Below is a small trained network, with its code and all its weights. Each question gives an input and a target symbol and asks what happens when units are switched off, that is, made to give their printed mean instead of their output.

import numpy as np


def w(rows, s, z=0):
    codes = np.array(rows[::2]) - 128.0
    scale = np.full(codes.shape[1], s)
    scale[-1] = z or s
    return codes * scale


def f(y):
    return np.maximum(y, 0)


def softmax(a):
    e = np.exp(a - a.max(-1, keepdims=True))
    return e / e.sum(-1, keepdims=True)


def log_softmax(a):
    a = a - a.max(-1, keepdims=True)
    return a - np.log(np.exp(a).sum(-1, keepdims=True))


def net(x, mask):
    ids = ['βγδζφψω'.index(c) for c in x.split()]
    T = len(ids)
    res = E[ids] + P[:T]
    r = res
    for j in range(2):
        rows = slice(4 * j, 4 * j + 4)
        q, k, v = (r @ M[0][rows].T for M in (Q, K, V))
        z = softmax(np.where(np.tri(T) > 0, q @ k.T / 4**0.5, -1e9)) @ v
        o = O[0][rows]
        res = res + np.where(mask[j], z, o[:, -1]) @ o[:, :-1]
    y = f(res @ A[0][:, :-1].T + A[0][:, -1])
    res = res + np.where(mask[2:10], y, B[0][:, -1]) @ B[0][:, :-1]
    return log_softmax(res[-1] @ U[:, :-1].T + U[:, -1])


Q, K, V, O, A, B = {}, {}, {}, {}, {}, {}
E = w([
[196,60,175,184],'β',
[137,70,189,194],'γ',
[77,68,218,125],'δ',
[103,46,58,64],'ζ',
[138,137,118,253],'φ',
[38,52,100,195],'ψ',
[182,212,196,113],'ω',
],0.016)
P = w([
[236,2,167,100],'0',
[196,33,182,117],'1',
[164,77,191,117],'2',
[107,106,193,126],'3',
[55,146,186,123],'4',
[26,172,177,133],'5',
[21,179,111,140],'6',
],0.0076)
Q[0] = w([
[177,204,51,101],'head 0',
[10,1,194,226],'head 0',
[173,172,137,142],'head 0',
[165,84,62,177],'head 0',
[75,25,127,185],'head 1',
[173,138,92,81],'head 1',
[163,79,131,227],'head 1',
[170,163,99,96],'head 1',
],0.013)
K[0] = w([
[160,54,177,125],'head 0',
[5,227,71,120],'head 0',
[112,115,166,202],'head 0',
[52,106,161,93],'head 0',
[55,187,85,125],'head 1',
[141,56,113,134],'head 1',
[68,167,166,86],'head 1',
[165,68,152,90],'head 1',
],0.013)
V[0] = w([
[142,135,199,59],'head 0',
[113,126,214,17],'head 0',
[231,169,58,59],'head 0',
[132,182,206,222],'head 0',
[126,172,43,176],'head 1',
[51,95,107,122],'head 1',
[101,121,135,8],'head 1',
[159,173,207,58],'head 1',
],0.012)
O[0] = w([
[106,79,103,35,160],'head 0',
[54,78,167,3,168],'head 0',
[113,185,45,90,19],'head 0',
[231,83,112,106,161],'head 0',
[196,160,108,156,11],'head 1',
[29,118,129,140,126],'head 1',
[76,168,211,127,101],'head 1',
[173,119,158,70,153],'head 1',
],0.011,0.012)
A[0] = w([
[146,163,148,5,134],'neuron 0',
[156,154,40,70,65],'neuron 1',
[230,56,76,144,84],'neuron 2',
[187,177,76,177,29],'neuron 3',
[120,66,1,101,66],'neuron 4',
[130,36,197,114,91],'neuron 5',
[151,111,40,149,254],'neuron 6',
[180,147,185,97,161],'neuron 7',
],0.0096,0.0094)
B[0] = w([
[144,153,157,247,189],'neuron 0',
[86,118,16,126,133],'neuron 1',
[126,211,67,133,185],'neuron 2',
[93,66,162,127,144],'neuron 3',
[137,216,203,36,132],'neuron 4',
[127,132,63,100,254],'neuron 5',
[93,190,170,119,150],'neuron 6',
[196,115,194,102,173],'neuron 7',
],0.011,0.032)
U = w([
[127,203,109,64,88],'β',
[146,109,2,123,196],'γ',
[138,58,104,95,55],'δ',
[80,193,123,88,254],'ζ',
[130,190,105,142,166],'φ',
[127,105,130,183,43],'ψ',
[169,196,241,102,214],'ω',
],0.0096,0.0053)

Each question gives the input, a string of symbols that net reads in full, and the target symbol t.
The units are the heads (4 rows each of Q, K, V and O) and the neurons (one row each of A and B). Each row of codes is followed by its name. A weight is (code - 128) times the scale printed after its matrix; where a second scale follows, it is the last column's (O, A, B and U).
mask holds one flag per unit, heads first, then neurons. A switched-off unit (its flag False) gives its mean, the last column of its rows in O or B, instead of its output. The means were averaged over made-up inputs and are rounded, as every weight is.
A unit's drop is (log p(t) with every unit on - log p(t) with that unit switched off) / (log p(t) with every unit on - log p(t) with every unit switched off).
The circuit of an input: a set's keep is (log p(t) with only the set's units on - log p(t) with every unit switched off) / (log p(t) with every unit on - log p(t) with every unit switched off). Starting from all 10 units, units are removed one at a time, each time the one whose removal leaves the highest keep (on an exact tie, the one counted first), for as long as the keep stays at least 0.8.
units of the circuit, in order: the units of the circuit, biggest drop first
unit that matters most: the unit with the biggest drop
which heads matter: for each layer, one digit per head in row order, 1 if its drop is at least 0.15 and else 0, layers parted by /
drop of u: that unit's drop, to one decimal
input ω δ δ γ δ φ β, target φ: units of the circuit, in order : (neuron 2; head 0)
input ψ γ γ ψ γ, target ψ: units of the circuit, in order : (head 0; head 1)
input β γ γ ω ω ψ β, target ω: which heads matter : 11
input γ γ β, target γ: units of the circuit, in order : (neuron 2; head 1)
input ω β γ γ ω ω γ, target ω: unit that matters most : head 1
input δ ψ δ γ γ γ, target γ: units of the circuit, in order : (head 1; neuron 7)
input γ δ δ δ, target δ: units of the circuit, in order : (neuron 5; head 0)
input δ φ ω γ φ, target ω: which heads matter : 10
input γ γ γ γ γ γ β, target γ: units of the circuit, in order : (head 0; neuron 2; head 1)
input γ δ δ γ, target δ: which heads matter : 00
input ζ γ β, target ζ: which heads matter : 10
input γ γ ζ δ, target ζ: which heads matter : 10
input φ φ δ, target φ: units of the circuit, in order : (head 0; neuron 2)
input γ γ γ δ δ φ γ, target φ: unit that matters most : neuron 2
input γ β ζ δ δ, target ζ: which heads matter : 11
input β γ γ γ δ δ β, target δ: which heads matter : 10
input γ β ζ, target ζ: which heads matter : 10
input γ γ δ ω γ β, target ω: which heads matter : 01
input δ δ ψ β, target ψ: which heads matter : 11
input β β δ, target δ: unit that matters most : neuron 5
input β γ β φ, target φ: drop of neuron 2 : 2.1
